Rows, each followed by one of two labels for a hidden trait (new trait and labels in each part)
In the rows, zero is written as 128.
[149 187 115  64 152  99 146 206 134 164 124 158 120  96 137 127 122 129
 155 135]  JH
[129 158  85  85 149  48 158 157  77 171 102 151 141  96 128 123 126 114
 128 138]  TD
[107 148  79 126 136 106 138 167 145 143  67 138 118 126 131 120 131 105
 131 133]  JH
[ 95 114 118 167 115 150 114 117 169 124 103 122 128 143 129 123 133 122
 124 119]  JH
[ 99  93 103 186 126 127 130  79 117 115  78  97 124 152 131 124 135 109
  94 131]  TD
[140 159 127 100 129 136 125 171 155 130 139 144 122 118 127 131 126 130
 142 124]  TD
[155 187 119  65 146  85 144 188 114 164 134 158 128  90 135 126 122 133
 152 130]  JH
[108 128 108 119 122 120 129 119 123 139 101 144 138 123 128 122 130 122
 122 121]  JH
[154 170 121  75 147 106 147 165  91 158 136 146 125 101 134 130 122 131
 143 132]  JH
[ 92  81 135 195 105 177 104  82 167  92 110 103 124 164 123 127 137 121
 113 119]  TD
[143 191 105  78 147  97 143 233 165 164 119 162 112  84 134 125 123 125
 168 135]  JH
[ 90 103  96 182 125 142 123 117 159 123  68 106 116 160 133 123 135 107
 111 131]  JH
[104 135 116 150 125 185 113 170 206 123 104 117 107 137 132 126 132 120
 139 122]  JH
[ 90  99 127 201 114 214 104 139 216  90  93  91 103 176 130 128 137 113
 127 125]  TD
[ 93  96 113 197 121 170 116 118 178 105  80  98 110 166 130 127 136 108
 113 132]  TD
[109 102 110 148 125 109 130  89 109 134 104 116 138 131 132 123 131 122
  99 125]  JH
[132 156 121 114 131 138 127 180 157 138 120 142 118 127 128 129 128 122
 152 126]  TD
[149 182 108  59 141  58 148 188 105 176 128 179 138  82 130 121 122 131
 156 130]  JH
[ 93  98 116 194 112 170 112 115 185  95  88 104 116 160 127 125 137 108
 122 125]  TD
[154 168 115  62 137  38 150 146  37 168 143 174 158  83 125 125 122 135
 133 127]  JH
[107 119 129 145 113 135 111 116 147 127 121 134 135 132 125 124 131 131
 128 115]  JH
[108 135 123 142 131 199 116 159 204 118 105 109 103 153 136 130 131 121
 138 125]  JH
[ 87 109 105 191 122 190 113 160 189 109  71 104 102 170 130 125 137 103
 133 130]  TD
[115 135 101 119 128  87 137 123  98 150 107 137 143 116 128 122 130 118
 116 125]  JH
[108 126 130 134 114 135 114 116 148 129 128 133 136 130 125 124 131 127
 127 114]  JH
[ 89 108 118 205 115 219 102 157 251  97  72  98  95 175 129 129 137 110
 139 126]  TD
[136 155 106 103 137  92 142 157 105 152 115 146 131 114 127 127 126 118
 134 130]  TD
[127 171  95  54 121  31 139 185 134 183 130 212 158  77 113 114 126 126
 171 122]  JH
[106 130 119 144 113 146 112 133 234 131 126 139 129 132 125 123 132 123
 136 116]  JH
[ 94  94 109 195 111 148 114 104 160 111  92 114 124 161 126 122 136 112
 111 124]  TD
[ 84 138 122 190 116 244  89 217 255 102  85 124  87 168 131 124 137 112
 169 119]  JH
[139 202  59  98 181  75 172 252 125 183  47 133  96 103 144 126 124  91
 149 158]  JH
[141 189 103  65 135  70 146 218 145 176 127 196 138  84 125 118 124 128
 175 125]  JH
[ 92 133  81 180 140 157 128 191 210 132  45 116  97 155 139 119 134  97
 133 136]  JH
[105 127 105 135 123 123 123 140 157 131  98 132 130 130 128 121 132 120
 127 121]  JH
[ 93  90 121 196 111 154 110  90 162 105  99 107 126 161 125 125 136 115
 110 123]  TD
[104 107 119 168 123 139 127  94 126 128 103 112 132 142 134 124 131 122
 102 124]  JH
[144 164 111  82 136  73 148 145  58 168 140 153 140 102 127 127 124 126
 133 129]  TD
[110 136 114 124 127 157 121 152 174 127 105 130 117 134 130 125 131 119
 135 123]  JH
[149 152 115  76 130  29 146 121  46 160 145 167 155  85 122 125 124 133
 129 128]  JH
[104 135 141 157 116 232  96 183 242 107 118 115  99 157 132 129 133 129
 160 115]  JH
[100 106  97 151 121  90 127  99 118 137  93 128 144 136 129 117 133 113
 110 122]  JH
[108 118 130 146 120 198 117 133 181 115  98 107 107 149 135 127 131 122
 125 124]  JH
[ 88 113 122 206 122 229 103 167 239  96  80  97  87 177 130 129 137 112
 139 126]  JH
[ 94 109 113 181 139 175 111 128 182 114 101 114 114 155 132 125 135 118
 122 123]  JH

New part:
[155 140  96  88 142 125 130 132  97 141 140 100 160 122 138 140 128 123
 121 131 108  99  92 110 127 126 133 130]  MQ
[182 140 104  61 106 118 143 159 126 155 119 132  92 121 105 119 124 119
 126 128 140 139 142  63 137 158 133 115]  MR
[171 140 103  61 140 121 122 128 103 121 141 116 151 122 146 133 129 117
 115 127 121  76 103 121 124 120 135 128]  MQ
[206 122 117   1 146 119 118 146 109 117 146 124 148 128 154 143 132 124
 116 120 114  39 167 129 154 131 126 120]  MR
[149 126 108  97 125 116 127 130 126 131 129 146 129 123 148 127 130 105
 122 123 141 116 105 157 108  87 134 140]  MQ
[164 137 103  99 123 123 144 140 116 147 128 121 114 124 120 126 128 124
 125 125 127 141 120 104 123 126 131 126]  MQ
[166 133 125  35 128 114 119 121 114  97 137 149 113 126 155 136 133 113
 113 116 141  58 140 150 122 116 132 121]  MQ
[130 126 158 156 126 124 154 130 108 152 126  91 107 134 117 142 126 140
 133 115 112 202 111  96 128 102 124 111]  MR
[153 140 146 129 119 124 151 130 111 152 123 106  91 127 104 137 125 132
 130 117 128 194 113  88 131 128 127 109]  MR
[175 131 102 122 118 124 131 158 128 138 123 124 120 133 111 130 128 130
 125 129 120  86 136  95 144 130 126 118]  MR
[172 134  94  59 137 119 125 137 106 134 135 129 141 119 150 131 129 107
 120 129 131  84 113 143 116  99 136 134]  MQ
[156 141  81  44 119 125 138 137 104 146 128 133  89 120 136 127 131  98
 124 116 162 180 131 136 105 134 131 138]  MR
[166 128 147  53 138 121 140 128 103 132 139 102 125 128 136 142 129 132
 125 114 112 138 130 121 141 121 125 115]  MR
[191 157 105   9 110 120 147 146 103 166 125 124  78 110 111 118 124 112
 125 127 163 182 137  63 130 175 136 114]  MR
[180 132 107   3 147 124 126 133  95 116 142 115 137 127 152 141 133 127
 118 117 128  86 155 185 145 132 126 123]  MR
[168 127  88  50 123 118 127 128 114 134 131 154  98 121 154 125 133  97
 121 114 169 138 127 174 100  94 134 144]  MQ
[157 136 109 164 129 122 121 139 128 119 129 138 152 131 131 133 128 127
 117 136 103  56  89 103 131 115 132 121]  MQ
[166 144 104  93 118 125 134 144 110 138 125 114 118 126 116 130 128 126
 122 126 133 106 123  91 135 143 131 121]  MR
[159 126 123  60 134 127 136 138 104 135 133 121 118 125 147 135 132 107
 126 114 156 163 148 155 110 110 128 144]  MQ
[192 143  98  92 109 121 138 146 118 141 123 134  86 123 113 121 127 116
 125 125 149 132 134 101 129 137 133 119]  MR
[139 119 158 137 136 122 149 129 104 151 130  95 129 133 119 144 127 136
 134 120  94 189 106 110 132  92 124 117]  MR
[119 114 128 175 122 122 136 132 130 140 123 120 112 134 123 137 131 126
 132 116 128 173 116 146 119  75 122 127]  MR
[161 135  98   1 124 113 129 116 102 150 136 149  85 111 159 121 131  85
 120 113 175 173 115 168  88 106 138 144]  MQ
[172 135 111  43 125 115 126 132 115 125 133 146 114 122 142 129 131 110
 118 121 141  94 134 135 128 119 135 126]  MR
[183 138  99 101 104 126 145 163 120 156 118 120  89 122  98 125 125 126
 128 128 132 155 143  64 138 153 128 114]  MR
[166 139 109 116 140 119 120 133 112 130 139 122 157 124 142 136 128 119
 115 137 104  49  75 162 127 105 137 128]  MQ
[164 146 112  31 127 114 140 115  97 141 132 138  84 113 145 123 128 103
 119 116 166 175 115 132 103 120 139 127]  MQ
[198 128  97  35 136 121 130 152 112 129 136 121 138 127 144 136 130 130
 120 123 119  63 153 118 149 132 128 119]  MR
[154 117 136 140 137 123 138 134 122 128 130 112 132 134 129 145 131 137
 128 116 109 129 126 136 138  97 121 121]  MR
[147 135 141  10 133 114 140 115 104 138 136 124 101 119 142 133 129 114
 124 117 146 173 114 142 112 109 140 119]  MQ
[144 138  98   1 125 115 135 114 101 144 133 139  90 112 150 122 131  89
 121 113 179 181 129 162  90 109 136 141]  MQ
[157 117 139 127 136 125 146 134 121 143 130  98 129 134 126 143 128 139
 131 115 105 159 117 114 133  95 123 117]  MR
[147 131  94  75 127 120 135 128 114 144 130 134 105 123 145 129 131 110
 124 116 155 149 122 155 104 103 131 142]  MQ
[152 131 145 149 122 125 153 135 115 156 123 105 101 130  95 137 126 135
 132 115 105 207 117 104 132 113 125 111]  MR
[127 123 162 176 129 122 152 120 123 138 126 103 104 134 117 142 127 135
 130 111 122 200 113 126 120  83 124 117]  MR
[125 126 138 196 145 145 176 132  94 159 128  52 112 137 101 156 126 144
 140 105 104 255 107  99 127 101 115 120]  MR
[159 129  82  23 126 117 133 125 104 143 134 143  99 118 147 123 131  96
 123 117 168 163 121 162  93 101 134 145]  MQ

New part:
[142 145 159 148 114 137 151 115 130  47 103  94 154 162 142  75 174 124
 135  54 163 111 124  84  68 174 139]  [35]
[132 139 181 151  42 137 124  84 129 150 129 140 189  86 148 130 169 130
 155  53 132 159 159  92 118 192 158]  [31]
[161 125 127 126 119 142 169 180 146  37 104 127  80 126 110 134 124 119
 150 148 145  93 119 137  93 136  84]  [35]
[ 46 116 167 154  38 122 123  58  92  50 113  97 255  60 143  97 217 142
 180  85 144 188 139 116 110 111 126]  [31]
[118 166 148 141  98 137 102 109  87 162 136 148 149 139 112 123 134 134
 125  81 121 147 163 129 165 100 129]  [35]
[193 126 141 154 122 142 128 151 133  67 124 159 132 138 120 148  99 105
 131  71 133 101 167 122 141 112 135]  [31]
[127 140 167 196  30 150 144  91 131  43 135 139 204  84 146 141 134 112
 171  34 128 172 194  81 107 123 171]  [31]
[ 90 174 155 119  90 137 126  98  90 172 127 122 135 129 120  99 165 146
 136 115 135 141 121 113 119 164 114]  [35]
[145 138 111 136 152 140 153 177 123  35 111 117  82 171 102 121 120 117
 131 145 138  84 126 159 111  72  73]  [35]
[113 148 170 132  41 136 127  93 115 173 130 138 153  79 134 127 156 151
 162  93 126 154 139  96 132 193 141]  [31]
[103 154 131 135 138 124  86 111  80 155 136 137 176 162 110 107 134 133
 115 109 125 150 157 145 173  74 128]  [35]
[ 87 120 139 117  69 127 123 104 110 142 131 137 160  70 118 144 140 142
 154 165 116 161 124 141 148 114 107]  [31]
[104 159 158 142  99 130  94  86  83 141 127 126 197 144 125  97 167 136
 133  73 130 156 157 113 145  98 143]  [35]
[127 124 155 140  48 141 143 124 127  94 122 150 152  60 122 158 132 126
 175 131 125 144 145 126 133 144 100]  [31]
[151 144 169 130  56 141 125 109 119 166 122 156 133  87 122 124 139 131
 154  90 131 134 140 104 142 197 128]  [35]
[152 168 156 150 113 146 151 125 126  76 110 101 125 170 133  89 155 122
 130  60 158 107 132  90  72 167 125]  [35]
[139 107 179 158  26 140 157 100 156  48 111 123 172  43 152 137 163 118
 186  95 145 143 136  78  83 196 134]  [31]
[143 102 154 140  64 139 131 128 125  75 120 150 161  62 120 153 141 124
 171 139 135 131 145 135 130 140 108]  [31]
[ 92 152 114 135 151 133 122 146  85  69 116 119 147 178  99 109 142 131
 131 139 133 128 139 163 130  33  77]  [35]
[103 159 162 145 103 131 123  98  99  94 109  94 182 170 128  70 185 136
 133  67 154 136 129 103  87 135 129]  [35]
[164 137 144 154  99 138 102 130 101 111 124 164 169 128 108 147 124 116
 135  83 124 129 181 137 187  83 126]  [31]
[ 87 158 142 115 109 134 138 112  95 144 114 106 126 140 118  91 173 147
 145 136 145 130  99 121 102 147  96]  [35]
[169 129 165 166 114 136 139 110 141  33 105 107 175 150 148 107 165 110
 138  32 159 109 152  76  96 159 162]  [35]
[117 113 152 113  80 129 117 118 111 179 116 154 137  70 118 139 145 137
 150 132 128 133 133 132 158 160 120]  [31]
[111 118 140 162  93 130 112 105 109  85 135 148 204  94 126 147 138 121
 146  99 116 161 175 132 159  68 129]  [31]
[ 94 141 147 124  69 139 138 123 101 148 132 145 121  72 106 152 123 139
 161 157 113 152 134 152 140 128  81]  [31]
[ 79 142 134 137  99 135 121 122  89 102 126 130 166 115 101 127 144 138
 156 155 124 154 141 160 144  63  76]  [35]
[123 161 168 147  56 145 129  82  97 154 130 138 160  99 132 119 160 135
 158  64 131 161 156  87 128 174 138]  [31]
[139 144 131 153 148 144 145 162 116   1 100 116 132 169 100 102 144 115
 140 114 152  93 142 152 104  65  76]  [35]
[156 106 168 137  67 138 147 138 147  78 106 130 146  71 140 137 153 121
 164 101 147 117 127 105 100 191 136]  [35]
[169 109 150 130  75 137 147 134 149  94 107 139 127  91 136 136 145 121
 160 104 142 109 127 102 113 204 134]  [35]
[ 89 167 140 155 105 138 123 108  80  96 133 125 180 141 112 109 132 133
 138  97 130 155 159 137 133  55 103]  [35]
[145 160 139 166 132 146 142 147 111   1 103 115 146 183 109 100 150 115
 135  74 155  99 156 128  91  68  93]  [35]
[160 133 148 125 143 127 125 131 117  61  98  98 143 171 130  85 174 124
 125  84 164  91 112 107  99 165 142]  [35]
[149 131 152 124 112 136 154 151 138  73  95 108 102 141 126 102 149 128
 143 119 161  88 100 113  90 178 110]  [35]
[108 119 127 137 137 133 166 139 146  38 116 102 123 124 137 119 141 125
 147 150 145 124 106 133  62 132  99]  [35]
[131 124 137 153  88 138 116 132 116  68 128 159 176  92 113 157 126 119
 157 109 119 142 169 144 165  64 112]  [31]
[ 85 144 141 122 110 130 137 118  95  91 108 100 140 129 118  94 178 143
 149 163 146 128 103 143  98 112  87]  [35]
[110 148 129 157 155 136 142 141 113  17 114 103 150 167 116 108 146 120
 135 107 148 118 138 144  92  59  90]  [35]
[123 106 147 123  64 131 125 118 125 116 122 146 159  53 127 145 145 132
 164 141 125 149 134 136 147 141 117]  [31]
[132 150 135 155 115 132 100 119  87  96 112 150 194 123 106 129 140 126
 140 108 121 152 168 152 175  47 113]  [31]
[100 134 133 134 129 135 155 138 121  31 107  98 127 130 119 104 165 130
 154 148 152 113 106 136  77 108  84]  [35]

[117 133 132 157 125 142 114 115 120 109 143 124 143  84 102 124 123 121
 155  94 112 127 129 141 133 155 155 136 121 169 142 132 126 178 154 132
 125 127 145 178 110 132 105 125 122 166 128 180  88 154 138 185 158 126
 128 148 118 177 194 117 173  92 154  91 127 170  86 107 151 164 134 112
 172 132 127 153 167 111 141 152 152 112 144 131 110 123 181 110 133  99
 115 132 126 129 118 122 114 141 112 129 184 155 152 165  81 149 149 184
 130 116]  BN
[ 78 151 156 141  56 145 111 160 126 105 141 130 125 205 147  90 115 123
  53 130 137 128  96 102 125 112 131 124 142  86  95 198 113 147 255 128
 133 145 127  37 117 172  96 115 108 102 170 195 136 120 134  68 185 134
 125  61 140 134 120 155 231 136 130 143 127  60 145 174  79 192 127 138
  84 116 162 134 191 116 134 110  75 125  96 166 152 162  73 102 141 125
 129 146 134 131 137 113 128 127 116 126 159  84 122 116 142 159 131 160
 118 187]  BN
[ 75 134 135 139  97 135 101 130 123 118 145 124 141 143 108 114 109 129
 118 107 141 114 125 125 136 118 142 144 127  97  90 113 133 201 182 136
 128 132 126  99 116 156 107 134 100 123 153 150 111 150 132  98 151 135
 132 102 131 150 128 135 177 124 142 115 127 110  91 155  74 177 132 118
 109 130 150 128 119 117 154 116 124 127 123 168 128 129 124 100 137 108
 111 152 127 125 136 129 123 158 131 130 191  94 132 127 106 161 145 144
 123 143]  BN
[ 99 146 147 133  76 151 118 151 117 122 137 125 120 202 155  95 120 124
  64 147 141 156 112 107 121 120 130 124 146  67  99 196 115 168 248 127
 128 150 130  58 124 177 107 105 120 111 164 156 140 137 139  85 174 120
 127  76 145 143 102 158 193 126 120 140 132  41 151 167  96 149 129 136
  75 116 170 117 197 112 124 113  73 126 103 181 149 168  77 117 140 133
 131 129 112 138 149 112 128 130 109 125 152  88 118 108 136 165 118 105
 119 191]  BN
[118 136 111 129  91 148 124 123 104 139 164 119 116 155 127 127 130 126
  86 149 134 119 117 116 126 129 128 153 146   1 146 185 131 170 199 128
 124 128 129  82 126 167 131  98 124 138 155 106 117 167 134 100 159 114
 131 113 150 144 116 162 155 122 118 109 136  70 149 150  76 131 124 133
 109 126 164  92 163 123 124 113  62 133 125 170 125 146  94 137 139 128
 131 104  88 140 138 120 120 153  94 123 155 100 116  73 109 157 133  63
 124 165]  BN
[ 84 141 135 139  89 140 113 125 119 115 148 123 143 126  88 112 128 127
 142 112 127 121 122 121 132 132 144 134 126 137  91 120 139 205 190 132
 128 134 124 123 117 154 108 121 105 141 152 158 107 145 135 109 172 122
 132 111 125 157 163 144 192  97 147  97 125 103  90 148  69 163 133 122
 106 127 149 125 113 112 147 129 132 116 124 156 120 138 150  83 133 104
 115 140 130 131 123 123 121 168 123 130 190 112 153 135 104 162 149 120
 124 149]  BN
[ 89 156 151 142  54 151 110 157 118 109 152 126 124 207 142  87 126 123
  53 135 130 119  96 102 120 116 129 130 146  87 107 223 115 155 255 126
 132 146 137  45 118 181 104 105 114 117 171 173 134 130 136  78 195 124
 123  62 154 135 135 162 219 121 127 135 129  47 160 174 104 181 128 144
  86 113 171 125 209 112 123 120  68 128  99 177 149 167  84 107 144 120
 136 130 116 135 132 108 130 129 106 123 157  87 124 104 141 161 130 133
 120 199]  Zg
[ 52 147 152 169  57 151 130 126 138  82 171 127 135 128 111 123 131 120
 123 108 113 105  98 126 152 132 132 129 140 143  94 120  97 151 169 130
 132 129 137 133 106 152  81 129 116 131 154 255  93 133 136 120 175 118
 133 101 106 171 188 144 237  99 170 108 124 131 155 123   4 186 136 127
 143 126 141 147 164 110 150 125 132  89 122 160 118 129 127 103 144  86
 122 169 149 139 120 114 106 130 119 126 205 136 143 157  69 180 164 158
 121 143]  BN
[ 79 146 133 151  48 156 119 127 118 113 179 118 122 157 119 117 127 116
  89 118 116  78  99 119 144 130 127 147 148  63 152 200 100 127 157 130
 129 127 148  94 105 151 105 116 112 145 164 203  99 167 132 138 164 117
 129  99 142 165 162 153 192 116 144 112 129  99 161 132  59 170 134 131
 153 123 155 133 204 116 133 123  86 114 118 162 124 141  93 127 148  91
 119 132 107 141 130 115 114 122 108 122 186 106 121 119  76 164 150 130
 124 146]  Zg
[ 85 145 139 144  60 155 113 131 116 118 170 119 122 169 128 112 124 118
  86 128 122  91 101 117 139 126 129 145 147  61 143 204 101 149 180 129
 128 133 146  83 111 158 114 112 115 141 162 199 109 168 136 126 145 117
 128 101 144 159 141 154 190 114 134 117 131  86 160 142  76 162 134 132
 138 122 163 129 203 116 129 122  84 118 118 164 127 149  92 125 147 102
 120 125 105 140 135 114 118 122 102 122 179  98 118 109  91 161 142 112
 123 158]  Zg
[ 68 150 141 165  41 159 128 140 128  97 177 126 119 166 134 113 129 116
  67 118 111  88  91 117 151 128 115 139 150  70 142 199  85 118 198 128
 131 134 147  74 104 153  85 117 120 133 169 251 101 148 132 144 176 117
 125  81 131 182 158 153 213 117 150 114 129  91 176 135  64 178 135 132
 151 120 157 141 198 115 130 124  85 109 116 171 126 145  87 121 153 100
 123 136 111 141 122 110 107 115 102 120 183 111 111 129  79 159 158 152
 124 148]  Zg
[115 133 133 103 181  95 114 135 139 132  93 125 136  67  97 118 129 146
 224 137 138 228 150 118 117 148 139  84 105 222  47  46 137 170 108 134
 132 140  86 176 149 124 123 162 114  91 101  40 141  73 122  69 122 127
 129 136 122 102 107 130 109 118 133 156 114 150  31 147  72  79 129 112
  40 124 119 130   1 114 137 125 172 120 113 158 147 133 118 115 106 151
 130 161 179 129 128 149 131 175 175 130 110 162 191 173 166 147  89 113
 116 134]  Zg
[ 72 123 144 135 103 131 102 147 137 115 117 134 122 193 167 111  91 128
  52 127 164 156 135 126 132  96 130 138 135  21  78 120 121 177 175 137
 127 138 127  66 124 159 102 133 110  81 156 143 142 136 131  42 122 147
 133  85 139 132  56 136 159 176 128 166 135  75 137 159  77 169 127 125
  80 125 158 135 145 122 152  85  90 136 114 189 157 138  56 114 139 148
 117 163 127 122 167 132 127 132 139 129 153  72  98 115 120 155 110 160
 121 159]  BN
